Here is a tiny trained network, its code and every weight. The questions are about switching its units off for an input and a class, where a switched-off unit gives its printed mean instead of its output.

import numpy as np


def w(rows, s, z=0):
    codes = np.array(rows[::2]) - 128.0
    scale = np.full(codes.shape[1], s)
    scale[-1] = z or s
    return codes * scale


def f(y):
    return np.maximum(y, 0)


def log_softmax(a):
    a = a - a.max(-1, keepdims=True)
    return a - np.log(np.exp(a).sum(-1, keepdims=True))


def net(x, mask):
    res = np.array(x, float).reshape(1, 4) / 4 @ E
    y = f(res @ A[0][:, :-1].T + A[0][:, -1])
    res = res + np.where(mask, y, B[0][:, -1]) @ B[0][:, :-1]
    return log_softmax(res[-1] @ U[:, :-1].T + U[:, -1])


A, B = {}, {}
E = w([
[169,98,51,49,176,233,2,94,28],'x0',
[137,181,104,67,125,96,167,128,92],'x1',
[175,253,179,147,185,231,229,67,215],'x2',
[86,125,142,212,132,163,97,126,139],'x3',
],0.0075)
A[0] = w([
[69,60,215,135,81,11,189,236,96,252],'N1',
[137,187,193,158,174,74,223,139,188,203],'N2',
[36,62,123,123,61,71,75,157,65,253],'N3',
[207,159,106,152,131,229,179,59,195,215],'N4',
[76,73,3,40,161,144,84,108,88,222],'N5',
[149,158,101,88,217,227,48,122,72,227],'N6',
],0.007,0.0032)
B[0] = w([
[179,204,75,218,55,46,101,147,75,255],'N1',
[73,140,168,161,172,53,216,103,129,239],'N2',
[102,166,94,226,94,143,30,200,88,251],'N3',
[241,229,192,143,168,108,234,34,102,220],'N4',
[166,126,157,154,125,212,46,254,106,250],'N5',
[150,185,199,114,111,203,87,110,73,244],'N6',
],0.0088,0.0099)
U = w([
[146,169,54,225,54,71,106,212,72,253],'0',
[60,23,69,55,184,172,105,113,205,3],'1',
[90,192,207,144,192,82,200,45,230,251],'2',
[78,36,71,99,115,211,156,104,81,3],'3',
[69,134,43,65,157,175,70,73,175,3],'4',
[147,102,87,125,121,248,2,242,61,236],'5',
[78,76,78,42,93,196,90,81,193,3],'6',
[217,205,219,87,155,248,131,60,28,153],'7',
],0.007,0.0032)

Each question gives the input, the list of numbers given to net, and the class t.
The units are the neurons (one row each of A and B). Each row of codes is followed by its name. A weight is (code - 128) times the scale printed after its matrix; where a second scale follows, it is the last column's (A, B and U).
mask holds one flag per neuron, in row order. A switched-off neuron (its flag False) gives its mean, the last column of its row in B, instead of its output. The means were averaged over made-up inputs and are rounded, as every weight is.
A unit's drop is (log p(t) with every unit on - log p(t) with that unit switched off) / (log p(t) with every unit on - log p(t) with every unit switched off).
The circuit of an input: a set's keep is (log p(t) with only the set's units on - log p(t) with every unit switched off) / (log p(t) with every unit on - log p(t) with every unit switched off). Starting from all 6 units, units are removed one at a time, each time the one whose removal leaves the highest keep (on an exact tie, the one counted first), for as long as the keep stays at least 0.8.
circuit, biggest first: the units of the circuit, biggest drop first
most important unit: the unit with the biggest drop
top k neurons: the k neurons with the biggest drops, biggest first
drop of u: that unit's drop, to one decimal
input [1,7,0,-3], class 5: most important unit	N4
input [3,-6,1,6], class 7: circuit, biggest first	(N3; N6)
input [1,-1,0,-6], class 5: circuit, biggest first	(N4; N2)
input [1,8,-2,-4], class 5: circuit, biggest first	(N2; N4)
input [1,2,-3,-4], class 5: circuit, biggest first	(N2; N4)
input [-2,-2,1,4], class 2: circuit, biggest first	(N3; N5)
input [1,-6,-4,-1], class 5: top 2 neurons	(N2; N4)
input [0,-4,1,3], class 2: drop of N5	0.4
input [3,8,-8,8], class 5: drop of N5	0.2
input [1,-2,2,5], class 7: drop of N5	-0.1
